Below is a small trained network, with its code and all its weights. Each question gives an input and a class and asks what happens when units are switched off, that is, made to give their printed mean instead of their output.

import numpy as np


def w(rows, s, z=0):
    codes = np.array(rows[::2]) - 128.0
    scale = np.full(codes.shape[1], s)
    scale[-1] = z or s
    return codes * scale


def norm(h):
    return h / np.sqrt((h * h).mean(-1, keepdims=True) + 1e-5)


def f(y):
    return np.maximum(y, 0)


def log_softmax(a):
    a = a - a.max(-1, keepdims=True)
    return a - np.log(np.exp(a).sum(-1, keepdims=True))


def net(x, mask):
    res = np.array(x, float).reshape(1, 6) / 4 @ E
    u = 0
    for l in range(4):
        y = f(norm(res) @ A[l][:, :-1].T + A[l][:, -1])
        res = res + np.where(mask[u : u + 5], y, B[l][:, -1]) @ B[l][:, :-1]
        u += 5
    return log_softmax(norm(res)[-1] @ U[:, :-1].T + U[:, -1])


A, B = {}, {}
E = w([
[4,53,112,84,153],'x0',
[81,151,187,205,92],'x1',
[73,108,161,130,113],'x2',
[116,179,142,29,40],'x3',
[148,79,205,13,156],'x4',
[168,36,111,152,87],'x5',
],0.0025)
A[0] = w([
[181,211,138,154,117,60],'L0N0',
[35,100,103,130,183,6],'L0N1',
[56,97,195,154,253,53],'L0N2',
[183,200,44,151,62,38],'L0N3',
[90,193,155,207,97,6],'L0N4',
],0.0035,0.0015)
B[0] = w([
[81,74,92,173,94,212],'L0N0',
[126,46,82,147,73,206],'L0N1',
[171,141,76,165,100,250],'L0N2',
[120,184,96,131,116,237],'L0N3',
[105,160,170,254,178,210],'L0N4',
],0.0056,0.0014)
A[1] = w([
[185,134,81,178,56,203],'L1N0',
[176,83,205,151,179,113],'L1N1',
[159,152,225,14,77,78],'L1N2',
[59,14,68,101,105,11],'L1N3',
[87,4,90,111,85,49],'L1N4',
],0.0035,0.0012)
B[1] = w([
[205,159,76,64,144,250],'L1N0',
[165,36,42,104,192,176],'L1N1',
[77,213,187,56,108,220],'L1N2',
[63,5,144,108,31,218],'L1N3',
[111,33,81,152,239,220],'L1N4',
],0.0032,0.0022)
A[2] = w([
[241,56,97,123,253,10],'L2N0',
[245,185,176,92,152,216],'L2N1',
[171,198,45,99,124,121],'L2N2',
[106,69,176,127,104,253],'L2N3',
[177,129,167,252,126,130],'L2N4',
],0.0039,0.0015)
B[2] = w([
[232,149,195,138,242,228],'L2N0',
[47,63,100,148,151,248],'L2N1',
[196,92,70,124,112,223],'L2N2',
[253,129,77,156,57,235],'L2N3',
[8,163,184,113,158,252],'L2N4',
],0.0049,0.0022)
A[3] = w([
[150,81,93,240,140,120],'L3N0',
[84,159,166,36,112,66],'L3N1',
[121,147,169,56,94,9],'L3N2',
[254,72,109,43,87,189],'L3N3',
[45,211,161,218,121,3],'L3N4',
],0.0058,0.0011)
B[3] = w([
[82,117,174,44,87,249],'L3N0',
[175,155,167,2,125,181],'L3N1',
[154,135,234,17,65,166],'L3N2',
[119,178,187,202,84,253],'L3N3',
[16,187,193,166,192,222],'L3N4',
],0.0045,0.0042)
U = w([
[177,118,128,142,215,168],'0',
[126,183,186,8,58,58],'1',
[182,211,18,147,66,23],'2',
[187,111,169,142,105,5],'3',
[7,216,160,195,145,225],'4',
[72,23,66,121,79,208],'5',
],0.012,0.0011)

Each question gives the input, the list of numbers given to net, and the class t.
The units are the neurons (one row each of A and B). Each row of codes is followed by its name. A weight is (code - 128) times the scale printed after its matrix; where a second scale follows, it is the last column's (A, B and U).
mask holds one flag per neuron, layer by layer. A switched-off neuron (its flag False) gives its mean, the last column of its row in B, instead of its output. The means were averaged over made-up inputs and are rounded, as every weight is.
A unit's drop is (log p(t) with every unit on - log p(t) with that unit switched off) / (log p(t) with every unit on - log p(t) with every unit switched off).
unit that matters most: the unit with the biggest drop
k most important neurons: the k neurons with the biggest drops, biggest first
top k neurons in layer l: the k neurons of layer l with the biggest drops, biggest first
drop of u: that unit's drop, to one decimal
input [4,-2,-5,-6,-5,-4], class 0: top 3 neurons in layer 2	[L2N0; L2N1; L2N3]
input [7,7,3,2,3,-4], class 5: unit that matters most	L0N1
input [-1,-2,3,-1,4,1], class 0: 3 most important neurons	[L1N1; L2N0; L3N0]
input [4,-3,-2,4,-4,-4], class 2: top 3 neurons in layer 3	[L3N0; L3N4; L3N2]
input [-4,5,1,-3,7,1], class 0: 3 most important neurons	[L1N1; L2N0; L1N3]
input [-6,6,-7,6,-1,-1], class 4: 2 most important neurons	[L0N4; L3N4]
input [-3,-7,-3,1,1,4], class 2: top 2 neurons in layer 2	[L2N2; L2N4]
input [-4,-6,-5,0,4,-2], class 0: 2 most important neurons	[L2N1; L2N0]
input [4,-1,-6,-4,-2,-1], class 0: 2 most important neurons	[L2N0; L0N0]
input [-5,-5,-8,6,1,-7], class 2: top 3 neurons in layer 2	[L2N2; L2N4; L2N1]
input [1,0,-6,0,8,4], class 3: top 2 neurons in layer 2	[L2N4; L2N3]
input [4,3,-6,5,-2,6], class 3: 2 most important neurons	[L3N3; L2N1]
input [6,2,-3,7,-7,3], class 5: top 2 neurons in layer 3	[L3N3; L3N4]
input [-2,-8,7,2,-4,-8], class 2: unit that matters most	L2N2
input [-1,0,4,-7,2,0], class 0: drop of L2N0	0.6
